Below are the code and all the weights of a small trained network. Each question names an input and a class and asks about switching units off, where a switched-off unit gives its printed mean instead of its output.

import numpy as np


def w(rows, s, z=0):
    codes = np.array(rows[::2]) - 128.0
    scale = np.full(codes.shape[1], s)
    scale[-1] = z or s
    return codes * scale


def f(y):
    return np.maximum(y, 0)


def log_softmax(a):
    a = a - a.max(-1, keepdims=True)
    return a - np.log(np.exp(a).sum(-1, keepdims=True))


def net(x, mask):
    res = np.array(x, float).reshape(1, 6) / 4 @ E
    y = f(res @ A[0][:, :-1].T + A[0][:, -1])
    res = res + np.where(mask, y, B[0][:, -1]) @ B[0][:, :-1]
    return log_softmax(res[-1] @ U[:, :-1].T + U[:, -1])


A, B = {}, {}
E = w([
[38,134,147,196,188,198,133,94,150,151,166,143],'x0',
[100,116,185,81,194,180,254,176,129,182,124,95],'x1',
[170,114,98,104,132,98,192,105,63,29,87,139],'x2',
[81,132,70,103,126,135,117,57,51,60,202,163],'x3',
[202,129,135,174,69,95,62,160,175,179,77,119],'x4',
[171,115,109,137,99,180,110,53,75,174,86,171],'x5',
],0.0054)
A[0] = w([
[105,124,128,122,123,103,95,167,162,126,164,124,121],'N0',
[176,131,135,109,117,149,100,109,131,195,84,135,78],'N1',
[175,127,107,125,101,106,91,93,93,38,118,133,152],'N2',
[160,128,118,125,117,116,104,105,109,77,116,131,162],'N3',
[143,132,145,120,160,131,255,161,139,127,97,114,149],'N4',
[168,132,126,147,112,126,101,130,125,171,117,127,106],'N5',
[81,129,126,85,157,146,182,98,91,77,144,138,94],'N6',
[147,126,119,133,111,116,108,128,117,104,138,128,253],'N7',
[80,130,117,101,140,143,190,108,77,98,164,130,165],'N8',
[133,131,129,127,127,133,96,115,131,161,116,129,223],'N9',
[138,128,119,136,116,123,114,122,116,108,132,127,157],'N10',
[163,129,122,152,106,137,109,118,109,167,116,129,120],'N11',
[21,129,131,188,157,165,105,87,146,131,155,129,86],'N12',
[130,122,133,96,127,97,109,166,157,123,141,125,188],'N13',
],0.016,0.0008)
B[0] = w([
[101,198,126,125,105,132,122,150,151,112,148,90,186],'N0',
[150,67,117,148,72,118,131,100,140,188,136,134,208],'N1',
[192,140,129,142,116,120,105,125,34,50,71,153,248],'N2',
[173,132,128,134,118,128,114,122,78,84,103,149,198],'N3',
[107,82,125,22,169,124,109,151,162,163,43,157,254],'N4',
[142,114,118,147,77,147,140,102,121,168,159,136,193],'N5',
[112,117,125,97,131,140,220,80,99,103,161,97,245],'N6',
[146,154,138,138,118,135,124,135,111,102,99,119,176],'N7',
[106,109,135,112,152,125,219,86,117,98,169,100,244],'N8',
[136,108,119,170,108,108,139,127,144,161,150,130,172],'N9',
[150,135,138,123,126,128,120,139,105,116,113,132,161],'N10',
[160,95,142,157,107,131,155,109,123,155,141,135,182],'N11',
[113,123,126,188,252,120,84,149,123,125,194,167,249],'N12',
[113,181,127,115,87,144,118,135,149,118,118,96,181],'N13',
],0.022,0.009)
U = w([
[86,149,129,202,218,127,59,162,140,126,191,185,90],'0',
[210,163,120,155,97,108,81,114,39,45,41,172,134],'1',
[88,232,136,132,83,138,87,178,177,112,134,39,81],'2',
[80,102,128,90,170,152,255,35,99,82,162,74,206],'3',
[161,72,105,179,53,138,134,71,157,205,148,135,2],'4',
[94,87,141,47,159,126,103,186,189,168,15,166,231],'5',
],0.0057,0.00022)

Each question gives the input, the list of numbers given to net, and the class t.
The units are the neurons (one row each of A and B). Each row of codes is followed by its name. A weight is (code - 128) times the scale printed after its matrix; where a second scale follows, it is the last column's (A, B and U).
mask holds one flag per neuron, in row order. A switched-off neuron (its flag False) gives its mean, the last column of its row in B, instead of its output. The means were averaged over made-up inputs and are rounded, as every weight is.
A unit's drop is (log p(t) with every unit on - log p(t) with that unit switched off) / (log p(t) with every unit on - log p(t) with every unit switched off).
The circuit of an input: a set's keep is (log p(t) with only the set's units on - log p(t) with every unit switched off) / (log p(t) with every unit on - log p(t) with every unit switched off). Starting from the 12 units with the biggest drops (on a tie, the unit counted first), units are removed one at a time, each time the one whose removal leaves the highest keep (on an exact tie, the one counted first), for as long as the keep stays at least 0.8.
units of the circuit, in order: the units of the circuit, biggest drop first
unit that matters most: the unit with the biggest drop
top k neurons: the k neurons with the biggest drops, biggest first
drop of u: that unit's drop, to one decimal
input [6,2,-8,2,7,-8], class 0: unit that matters most => N12
input [-1,-2,1,-1,5,4], class 4: top 2 neurons => (N1; N5)
input [-5,2,2,6,-1,6], class 1: top 2 neurons => (N2; N3)
input [-6,2,1,-7,8,-3], class 4: top 2 neurons => (N1; N5)
input [4,-7,-4,-3,8,-6], class 2: top 2 neurons => (N0; N13)
input [2,-5,1,-1,6,7], class 4: top 2 neurons => (N1; N5)
input [1,-4,2,-7,-2,1], class 4: top 2 neurons => (N2; N4)
input [6,-5,-2,-8,6,-5], class 4: top 2 neurons => (N5; N1)
input [-3,4,-2,-4,8,-6], class 5: top 3 neurons => (N4; N6; N8)
input [3,-3,-7,8,5,3], class 0: drop of N12 => 0.6
input [-5,6,5,-8,7,-3], class 5: drop of N4 => 0.6
input [-2,-6,5,8,-4,-6], class 1: drop of N2 => 6.1
input [1,8,-5,3,3,7], class 4: drop of N7 => 0.0
input [-2,1,5,6,3,0], class 1: units of the circuit, in order => (N2)
